Below are the code and all the weights of a small trained network. Each question names an input and a class and asks about switching units off, where a switched-off unit gives its printed mean instead of its output.

import numpy as np


def w(rows, s, z=0):
    codes = np.array(rows[::2]) - 128.0
    scale = np.full(codes.shape[1], s)
    scale[-1] = z or s
    return codes * scale


def norm(h):
    return h / np.sqrt((h * h).mean(-1, keepdims=True) + 1e-5)


def f(y):
    return y / 2 * (1 + np.tanh(0.7978845608 * (y + 0.044715 * y**3)))


def log_softmax(a):
    a = a - a.max(-1, keepdims=True)
    return a - np.log(np.exp(a).sum(-1, keepdims=True))


def net(x, mask):
    res = np.array(x, float).reshape(1, 4) / 4 @ E
    u = 0
    for l in range(2):
        y = f(norm(res) @ A[l][:, :-1].T + A[l][:, -1])
        res = res + np.where(mask[u : u + 7], y, B[l][:, -1]) @ B[l][:, :-1]
        u += 7
    return log_softmax(norm(res)[-1] @ U[:, :-1].T + U[:, -1])


A, B = {}, {}
E = w([
[65,154,85,108,162,127,213,233],'x0',
[162,162,223,254,168,179,96,80],'x1',
[188,226,126,162,162,107,166,26],'x2',
[186,54,156,72,14,50,67,82],'x3',
],0.0078)
A[0] = w([
[173,116,154,134,133,133,73,35,60],'L0N0',
[156,116,140,78,61,35,142,119,125],'L0N1',
[153,80,233,203,75,109,85,119,71],'L0N2',
[131,4,128,82,44,105,81,159,164],'L0N3',
[153,153,139,132,105,102,112,31,1],'L0N4',
[120,80,165,131,117,134,98,128,106],'L0N5',
[135,84,119,142,85,144,136,128,40],'L0N6',
],0.016,0.003)
B[0] = w([
[103,122,85,132,95,179,87,71,199],'L0N0',
[61,159,151,98,141,20,142,183,209],'L0N1',
[195,109,163,228,108,158,146,80,210],'L0N2',
[64,140,178,7,110,59,183,193,249],'L0N3',
[208,89,106,132,96,179,101,104,186],'L0N4',
[132,92,72,99,145,109,69,102,156],'L0N5',
[136,71,28,135,108,86,98,198,140],'L0N6',
],0.016,0.015)
A[1] = w([
[121,59,185,78,102,151,102,168,150],'L1N0',
[78,118,136,56,81,55,43,142,160],'L1N1',
[135,79,159,176,136,72,86,191,3],'L1N2',
[119,98,131,115,110,134,64,53,127],'L1N3',
[130,163,143,102,168,140,174,168,35],'L1N4',
[205,200,100,100,129,57,151,24,251],'L1N5',
[134,111,101,6,116,74,135,100,196],'L1N6',
],0.016,0.0018)
B[1] = w([
[145,96,216,109,102,92,124,63,183],'L1N0',
[157,179,147,153,92,33,230,136,254],'L1N1',
[123,58,115,58,71,170,161,89,148],'L1N2',
[120,98,4,89,198,131,95,218,182],'L1N3',
[90,155,128,77,161,156,71,131,203],'L1N4',
[150,76,195,160,61,82,168,134,192],'L1N5',
[102,143,176,126,129,45,151,123,247],'L1N6',
],0.015,0.013)
U = w([
[70,213,106,75,246,201,138,178,37],'0',
[128,139,200,58,88,1,215,157,254],'1',
[251,66,92,178,88,158,118,79,40],'2',
],0.0094,0.0027)

Each question gives the input, the list of numbers given to net, and the class t.
The units are the neurons (one row each of A and B). Each row of codes is followed by its name. A weight is (code - 128) times the scale printed after its matrix; where a second scale follows, it is the last column's (A, B and U).
mask holds one flag per neuron, layer by layer. A switched-off neuron (its flag False) gives its mean, the last column of its row in B, instead of its output. The means were averaged over made-up inputs and are rounded, as every weight is.
A unit's drop is (log p(t) with every unit on - log p(t) with that unit switched off) / (log p(t) with every unit on - log p(t) with every unit switched off).
The circuit of an input: a set's keep is (log p(t) with only the set's units on - log p(t) with every unit switched off) / (log p(t) with every unit on - log p(t) with every unit switched off). Starting from the 12 units with the biggest drops (on a tie, the unit counted first), units are removed one at a time, each time the one whose removal leaves the highest keep (on an exact tie, the one counted first), for as long as the keep stays at least 0.8.
units of the circuit, in order: the units of the circuit, biggest drop first
top k neurons: the k neurons with the biggest drops, biggest first
top k neurons in layer l: the k neurons of layer l with the biggest drops, biggest first
drop when u is switched off: that unit's drop, to one decimal
input [3,0,3,-2], class 0: top 4 neurons	[L0N4, L0N2, L0N3, L1N1]
input [-4,5,-4,2], class 2: units of the circuit, in order	[L0N2]
input [-5,1,0,-5], class 0: units of the circuit, in order	[L1N3, L0N3, L1N1]
input [8,6,8,-3], class 0: top 3 neurons in layer 1	[L1N1, L1N6, L1N4]
input [0,-2,-1,-3], class 0: top 3 neurons	[L0N3, L0N1, L0N2]
input [8,6,-6,-2], class 0: top 3 neurons in layer 0	[L0N3, L0N2, L0N1]
input [-7,-7,5,-8], class 2: top 2 neurons	[L0N3, L0N1]
input [3,-3,3,-2], class 0: top 3 neurons in layer 0	[L0N4, L0N2, L0N5]
input [0,4,-1,-7], class 0: top 2 neurons in layer 0	[L0N3, L0N2]
input [7,-1,-7,-8], class 0: drop when L0N3 is switched off	0.5
input [-2,6,-7,-6], class 2: drop when L0N3 is switched off	0.4
input [7,-1,-3,-8], class 0: drop when L0N3 is switched off	0.3
